Here is a tiny trained network, its code and every weight. The questions are about switching its units off for an input and a class, where a switched-off unit gives its printed mean instead of its output.

import numpy as np


def w(rows, s, z=0):
    codes = np.array(rows[::2]) - 128.0
    scale = np.full(codes.shape[1], s)
    scale[-1] = z or s
    return codes * scale


def f(y):
    return y / 2 * (1 + np.tanh(0.7978845608 * (y + 0.044715 * y**3)))


def log_softmax(a):
    a = a - a.max(-1, keepdims=True)
    return a - np.log(np.exp(a).sum(-1, keepdims=True))


def net(x, mask):
    res = np.array(x, float).reshape(1, 3) / 4 @ E
    y = f(res @ A[0][:, :-1].T + A[0][:, -1])
    res = res + np.where(mask, y, B[0][:, -1]) @ B[0][:, :-1]
    return log_softmax(res[-1] @ U[:, :-1].T + U[:, -1])


A, B = {}, {}
E = w([
[217,177,248,41,47,174,89],'x0',
[46,174,132,39,210,223,186],'x1',
[117,67,237,233,255,183,60],'x2',
],0.0068)
A[0] = w([
[182,158,222,111,66,92,57,79],'n0',
[175,97,152,216,62,17,97,213],'n1',
[85,187,129,55,204,190,160,69],'n2',
[202,116,239,71,74,140,79,97],'n3',
[181,28,193,186,224,176,38,104],'n4',
[200,178,210,51,78,167,79,18],'n5',
[147,188,1,118,47,47,220,217],'n6',
[42,192,147,96,169,226,196,189],'n7',
[145,90,215,221,253,160,111,62],'n8',
[69,25,8,207,158,36,173,254],'n9',
[100,48,65,197,178,84,170,161],'n10',
[165,152,49,56,64,116,185,146],'n11',
],0.0068,0.0021)
B[0] = w([
[95,181,233,140,103,189,65,184],'n0',
[204,85,152,190,63,255,217,220],'n1',
[153,124,149,211,21,134,196,180],'n2',
[107,233,179,101,153,183,73,195],'n3',
[238,113,166,33,192,77,201,222],'n4',
[91,207,196,66,189,173,35,190],'n5',
[206,110,245,25,231,142,160,244],'n6',
[214,125,182,190,25,202,188,201],'n7',
[199,99,205,45,237,86,202,216],'n8',
[79,228,213,109,148,215,86,255],'n9',
[37,219,164,104,167,234,122,203],'n10',
[155,28,230,70,216,92,193,205],'n11',
],0.0057,0.0089)
U = w([
[234,79,195,7,231,52,185,78],'0',
[207,129,189,140,103,204,197,252],'1',
[71,255,166,73,221,187,29,124],'2',
[191,146,124,115,168,111,102,180],'3',
[92,58,95,201,64,63,85,3],'4',
[68,86,44,216,63,86,33,3],'5',
[58,38,74,226,78,62,36,3],'6',
[119,116,7,217,40,52,93,3],'7',
],0.0054,0.0033)

Each question gives the input, the list of numbers given to net, and the class t.
The units are the neurons (one row each of A and B). Each row of codes is followed by its name. A weight is (code - 128) times the scale printed after its matrix; where a second scale follows, it is the last column's (A, B and U).
mask holds one flag per neuron, in row order. A switched-off neuron (its flag False) gives its mean, the last column of its row in B, instead of its output. The means were averaged over made-up inputs and are rounded, as every weight is.
A unit's drop is (log p(t) with every unit on - log p(t) with that unit switched off) / (log p(t) with every unit on - log p(t) with every unit switched off).
The circuit of an input: a set's keep is (log p(t) with only the set's units on - log p(t) with every unit switched off) / (log p(t) with every unit on - log p(t) with every unit switched off). Starting from all 12 units, units are removed one at a time, each time the one whose removal leaves the highest keep (on an exact tie, the one counted first), for as long as the keep stays at least 0.8.
units of the circuit, in order: the units of the circuit, biggest drop first
unit that matters most: the unit with the biggest drop
top k neurons: the k neurons with the biggest drops, biggest first
drop when u is switched off: that unit's drop, to one decimal
input [-5,0,7], class 0: unit that matters most => n8
input [-8,8,-1], class 1: top 3 neurons => [n7 n2 n5]
input [5,5,8], class 0: top 2 neurons => [n8 n4]
input [4,1,-3], class 2: units of the circuit, in order => [n4 n1]
input [5,-1,4], class 2: units of the circuit, in order => [n3 n5]
input [-1,-7,7], class 0: top 3 neurons => [n4 n8 n7]
input [-6,-5,-1], class 2: top 3 neurons => [n9 n10 n7]
input [-4,-1,-2], class 2: top 2 neurons => [n9 n4]
input [-6,-2,-1], class 2: units of the circuit, in order => [n9 n10]
input [0,-2,0], class 3: top 2 neurons => [n7 n2]
input [5,-4,6], class 0: top 3 neurons => [n4 n8 n9]
input [-1,2,3], class 3: top 3 neurons => [n6 n11 n1]
input [1,-3,0], class 3: top 4 neurons => [n7 n2 n9 n10]
input [5,0,6], class 0: top 4 neurons => [n4 n8 n9 n10]
input [5,-4,8], class 0: units of the circuit, in order => [n4]
input [8,-3,5], class 2: top 2 neurons => [n3 n5]
input [8,3,-5], class 2: top 2 neurons => [n5 n3]
input [1,1,3], class 3: top 3 neurons => [n6 n11 n1]
input [-1,7,-1], class 1: drop when n7 is switched off => 0.3
input [-4,2,7], class 0: units of the circuit, in order => [n8]
input [-4,0,6], class 0: drop when n4 is switched off => 0.7
input [-4,1,1], class 2: drop when n0 is switched off => -0.1
